Below is a small trained network, with its code and all its weights. Each question gives an input and a target symbol and asks what happens when units are switched off, that is, made to give their printed mean instead of their output.

import numpy as np


def w(rows, s, z=0):
    codes = np.array(rows[::2]) - 128.0
    scale = np.full(codes.shape[1], s)
    scale[-1] = z or s
    return codes * scale


def f(y):
    return np.maximum(y, 0)


def softmax(a):
    e = np.exp(a - a.max(-1, keepdims=True))
    return e / e.sum(-1, keepdims=True)


def log_softmax(a):
    a = a - a.max(-1, keepdims=True)
    return a - np.log(np.exp(a).sum(-1, keepdims=True))


def net(x, mask):
    ids = ['ΔΠΦΩαθλξσ'.index(c) for c in x.split()]
    T = len(ids)
    res = E[ids] + P[:T]
    u = 0
    for l in range(2):
        r = res
        for j in range(2):
            rows = slice(2 * j, 2 * j + 2)
            q, k, v = (r @ M[l][rows].T for M in (Q, K, V))
            z = softmax(np.where(np.tri(T) > 0, q @ k.T / 2**0.5, -1e9)) @ v
            o = O[l][rows]
            res = res + np.where(mask[u + j], z, o[:, -1]) @ o[:, :-1]
        u += 2
        y = f(res @ A[l][:, :-1].T + A[l][:, -1])
        res = res + np.where(mask[u : u + 16], y, B[l][:, -1]) @ B[l][:, :-1]
        u += 16
    return log_softmax(res[-1] @ U[:, :-1].T + U[:, -1])


Q, K, V, O, A, B = {}, {}, {}, {}, {}, {}
E = w([
[74,222,81,153,210],'Δ',
[118,62,87,200,80],'Π',
[228,166,177,114,116],'Φ',
[136,185,156,131,214],'Ω',
[26,134,176,151,191],'α',
[192,153,94,152,61],'θ',
[91,49,192,151,108],'λ',
[108,37,191,149,37],'ξ',
[152,104,210,3,112],'σ',
],0.02)
P = w([
[245,136,170,254,192],'0',
[248,146,154,228,196],'1',
[228,149,154,206,176],'2',
[190,138,145,183,162],'3',
[169,139,138,161,150],'4',
[148,135,135,145,142],'5',
[132,139,130,128,130],'6',
[126,138,131,106,121],'7',
[104,139,132,91,111],'8',
[89,149,136,67,102],'9',
[74,137,139,47,97],'10',
[62,144,139,41,89],'11',
[61,106,136,46,106],'12',
],0.0076)
Q[0] = w([
[110,217,170,116,229],'0.h1',
[122,155,105,99,254],'0.h1',
[150,115,78,65,108],'0.h2',
[111,125,129,128,189],'0.h2',
],0.013)
K[0] = w([
[98,255,178,140,78],'0.h1',
[106,163,53,243,150],'0.h1',
[151,107,114,241,135],'0.h2',
[138,137,148,56,119],'0.h2',
],0.0099)
V[0] = w([
[110,78,158,254,169],'0.h1',
[56,131,183,68,141],'0.h1',
[144,141,85,206,180],'0.h2',
[173,133,128,111,133],'0.h2',
],0.0081)
O[0] = w([
[2,190,172,93,37,196],'0.h1',
[150,84,136,175,201,193],'0.h1',
[142,7,111,83,157,251],'0.h2',
[166,180,182,97,113,198],'0.h2',
],0.0066,0.002)
A[0] = w([
[151,150,142,130,158,172],'0.n1',
[67,126,178,67,92,174],'0.n2',
[156,121,98,152,168,132],'0.n3',
[143,165,134,206,130,116],'0.n4',
[153,89,145,165,101,3],'0.n5',
[81,152,138,172,130,76],'0.n6',
[89,219,166,113,152,64],'0.n7',
[138,153,126,168,138,85],'0.n8',
[110,129,105,135,161,117],'0.n9',
[142,148,118,137,165,55],'0.n10',
[139,146,174,87,148,224],'0.n11',
[109,139,130,160,55,89],'0.n12',
[103,165,159,89,157,51],'0.n13',
[168,101,163,136,151,196],'0.n14',
[141,120,174,167,155,102],'0.n15',
[135,112,60,130,1,84],'0.n16',
],0.014,0.0032)
B[0] = w([
[32,34,59,164,163,171],'0.n1',
[167,197,137,246,158,220],'0.n2',
[217,212,23,184,71,166],'0.n3',
[223,82,163,112,86,178],'0.n4',
[51,105,142,33,36,170],'0.n5',
[159,173,123,170,108,194],'0.n6',
[141,133,89,138,36,254],'0.n7',
[153,121,115,146,3,156],'0.n8',
[93,216,119,120,104,155],'0.n9',
[78,149,117,133,72,153],'0.n10',
[199,223,90,186,72,200],'0.n11',
[141,95,22,63,91,169],'0.n12',
[130,102,93,12,88,197],'0.n13',
[224,111,195,121,66,203],'0.n14',
[124,173,142,66,39,165],'0.n15',
[95,110,44,35,191,185],'0.n16',
],0.0056,0.012)
Q[1] = w([
[160,169,121,124,152],'1.h1',
[107,136,216,8,127],'1.h1',
[89,46,140,92,122],'1.h2',
[159,104,173,128,146],'1.h2',
],0.013)
K[1] = w([
[172,1,124,181,182],'1.h1',
[123,188,97,145,19],'1.h1',
[126,41,97,234,134],'1.h2',
[153,129,150,70,89],'1.h2',
],0.007)
V[1] = w([
[209,31,79,205,45],'1.h1',
[219,247,3,208,179],'1.h1',
[175,188,113,161,140],'1.h2',
[114,64,208,83,211],'1.h2',
],0.0036)
O[1] = w([
[73,40,143,77,255,199],'1.h1',
[130,226,12,173,149,172],'1.h1',
[67,120,83,150,96,164],'1.h2',
[119,164,194,128,79,10],'1.h2',
],0.0079,0.011)
A[1] = w([
[121,105,161,54,172,151],'1.n1',
[53,85,92,77,29,107],'1.n2',
[221,173,179,183,221,107],'1.n3',
[157,142,159,72,106,254],'1.n4',
[108,146,167,85,68,47],'1.n5',
[128,125,79,232,96,22],'1.n6',
[151,166,91,113,71,96],'1.n7',
[143,72,76,71,144,82],'1.n8',
[167,76,132,100,53,62],'1.n9',
[49,93,153,210,96,162],'1.n10',
[22,146,112,2,63,109],'1.n11',
[193,39,166,149,112,176],'1.n12',
[207,130,88,153,69,53],'1.n13',
[112,163,31,108,174,117],'1.n14',
[192,125,209,166,62,85],'1.n15',
[123,178,198,190,226,123],'1.n16',
],0.009,0.0069)
B[1] = w([
[132,59,160,124,95,142],'1.n1',
[113,133,176,147,123,225],'1.n2',
[49,138,156,114,179,165],'1.n3',
[177,99,73,143,77,192],'1.n4',
[233,178,163,108,160,132],'1.n5',
[130,111,197,119,197,185],'1.n6',
[197,140,116,78,154,225],'1.n7',
[106,214,168,141,146,196],'1.n8',
[35,204,113,30,186,178],'1.n9',
[95,164,55,143,132,151],'1.n10',
[130,97,183,112,121,218],'1.n11',
[132,128,141,144,53,208],'1.n12',
[132,84,183,121,180,224],'1.n13',
[138,86,126,162,160,252],'1.n14',
[138,140,185,167,200,167],'1.n15',
[107,215,130,2,130,133],'1.n16',
],0.0092,0.013)
U = w([
[126,89,86,174,154,179],'Δ',
[62,85,174,126,157,86],'Π',
[169,148,201,149,118,104],'Φ',
[172,102,60,153,19,219],'Ω',
[98,191,139,109,131,33],'α',
[109,135,91,50,130,67],'θ',
[122,102,148,218,79,225],'λ',
[105,115,129,94,10,172],'ξ',
[130,108,171,146,122,2],'σ',
],0.012,0.0052)

Each question gives the input, a string of symbols that net reads in full, and the target symbol t.
The units are the heads (2 rows each of Q, K, V and O) and the neurons (one row each of A and B). Each row of codes is followed by its name. A weight is (code - 128) times the scale printed after its matrix; where a second scale follows, it is the last column's (O, A, B and U).
mask holds one flag per unit, layer by layer, with each layer's heads first. A switched-off unit (its flag False) gives its mean, the last column of its rows in O or B, instead of its output. The means were averaged over made-up inputs and are rounded, as every weight is.
A unit's drop is (log p(t) with every unit on - log p(t) with that unit switched off) / (log p(t) with every unit on - log p(t) with every unit switched off).
The circuit of an input: a set's keep is (log p(t) with only the set's units on - log p(t) with every unit switched off) / (log p(t) with every unit on - log p(t) with every unit switched off). Starting from the 12 units with the biggest drops (on a tie, the unit counted first), units are removed one at a time, each time the one whose removal leaves the highest keep (on an exact tie, the one counted first), for as long as the keep stays at least 0.8.
circuit, biggest first: the units of the circuit, biggest drop first
most important unit: the unit with the biggest drop
k most important neurons: the k neurons with the biggest drops, biggest first
k most important neurons of layer l: the k neurons of layer l with the biggest drops, biggest first
heads that matter: for each layer, one digit per head in row order, 1 if its drop is at least 0.15 and else 0, layers parted by /
input θ Π λ Ω ξ θ Δ σ ξ Π α, target ξ: circuit, biggest first : 0.h2; 0.n7
input σ Δ Δ Δ Δ Π Ω Ω θ Δ ξ σ, target Δ: heads that matter : 01 / 10
input σ Π θ θ Π λ α Δ Δ σ, target Π: most important unit : 0.n2
input θ α σ Δ θ θ ξ Ω Π, target ξ: 2 most important neurons : 1.n12; 0.n11
input Ω σ Δ θ Π ξ, target ξ: heads that matter : 10 / 00
input α Δ Δ θ Δ Δ α Φ Δ Δ Δ Δ, target Δ: 2 most important neurons of layer 1 : 1.n14; 1.n9
input θ α Φ Δ σ α Π Δ θ, target Δ: circuit, biggest first : 1.h1; 0.h1
input θ Δ θ Δ σ Δ σ σ ξ, target Φ: circuit, biggest first : 0.h1; 0.n14; 1.n15
input Δ ξ λ θ, target θ: circuit, biggest first : 0.h1; 0.n16
input θ σ α Δ, target Φ: circuit, biggest first : 0.h2; 0.n4
input α Δ α σ Δ α Φ Δ ξ σ, target Δ: 2 most important neurons : 0.n7; 0.n6
input Φ Ω θ Δ Δ θ σ θ α, target Φ: 2 most important neurons : 0.n7; 0.n3
input θ σ Δ α Δ σ θ Π Δ θ Δ Π α, target Δ: 3 most important neurons : 0.n7; 0.n11; 0.n2
input θ α Δ α σ Φ Φ ξ Π α σ σ α, target Φ: 3 most important neurons of layer 0 : 0.n7; 0.n3; 0.n5
input Δ Ω Δ Φ Φ Δ θ θ ξ Δ Π σ Π, target Φ: 2 most important neurons of layer 1 : 1.n13; 1.n12
input α θ σ Ω Π σ α λ α Π Δ Π, target Δ: heads that matter : 01 / 00
input Δ Φ Δ Δ Δ α, target α: heads that matter : 10 / 00
input θ Φ θ α ξ α λ ξ σ, target Φ: most important unit : 0.n2
input α Ω σ λ ξ, target Φ: heads that matter : 10 / 11
input Φ Π σ α Π Π Δ λ, target Ω: 3 most important neurons : 0.n2; 0.n7; 0.n5
input Φ α Ω α α θ α α Δ σ Π ξ Δ, target ξ: most important unit : 0.h2
input α α θ Δ Π σ, target Φ: circuit, biggest first : 0.n2; 0.n11
input Ω ξ Π Π Δ σ σ Δ α α λ σ λ, target Φ: 2 most important neurons : 0.n14; 0.n3
input Δ θ θ θ, target θ: heads that matter : 10 / 00
input Δ Δ Ω, target Ω: 2 most important neurons of layer 0 : 0.n2; 0.n13
input Ω Φ σ Π Ω Φ Ω Π λ Δ Φ θ α, target Δ: 2 most important neurons of layer 1 : 1.n9; 1.n8
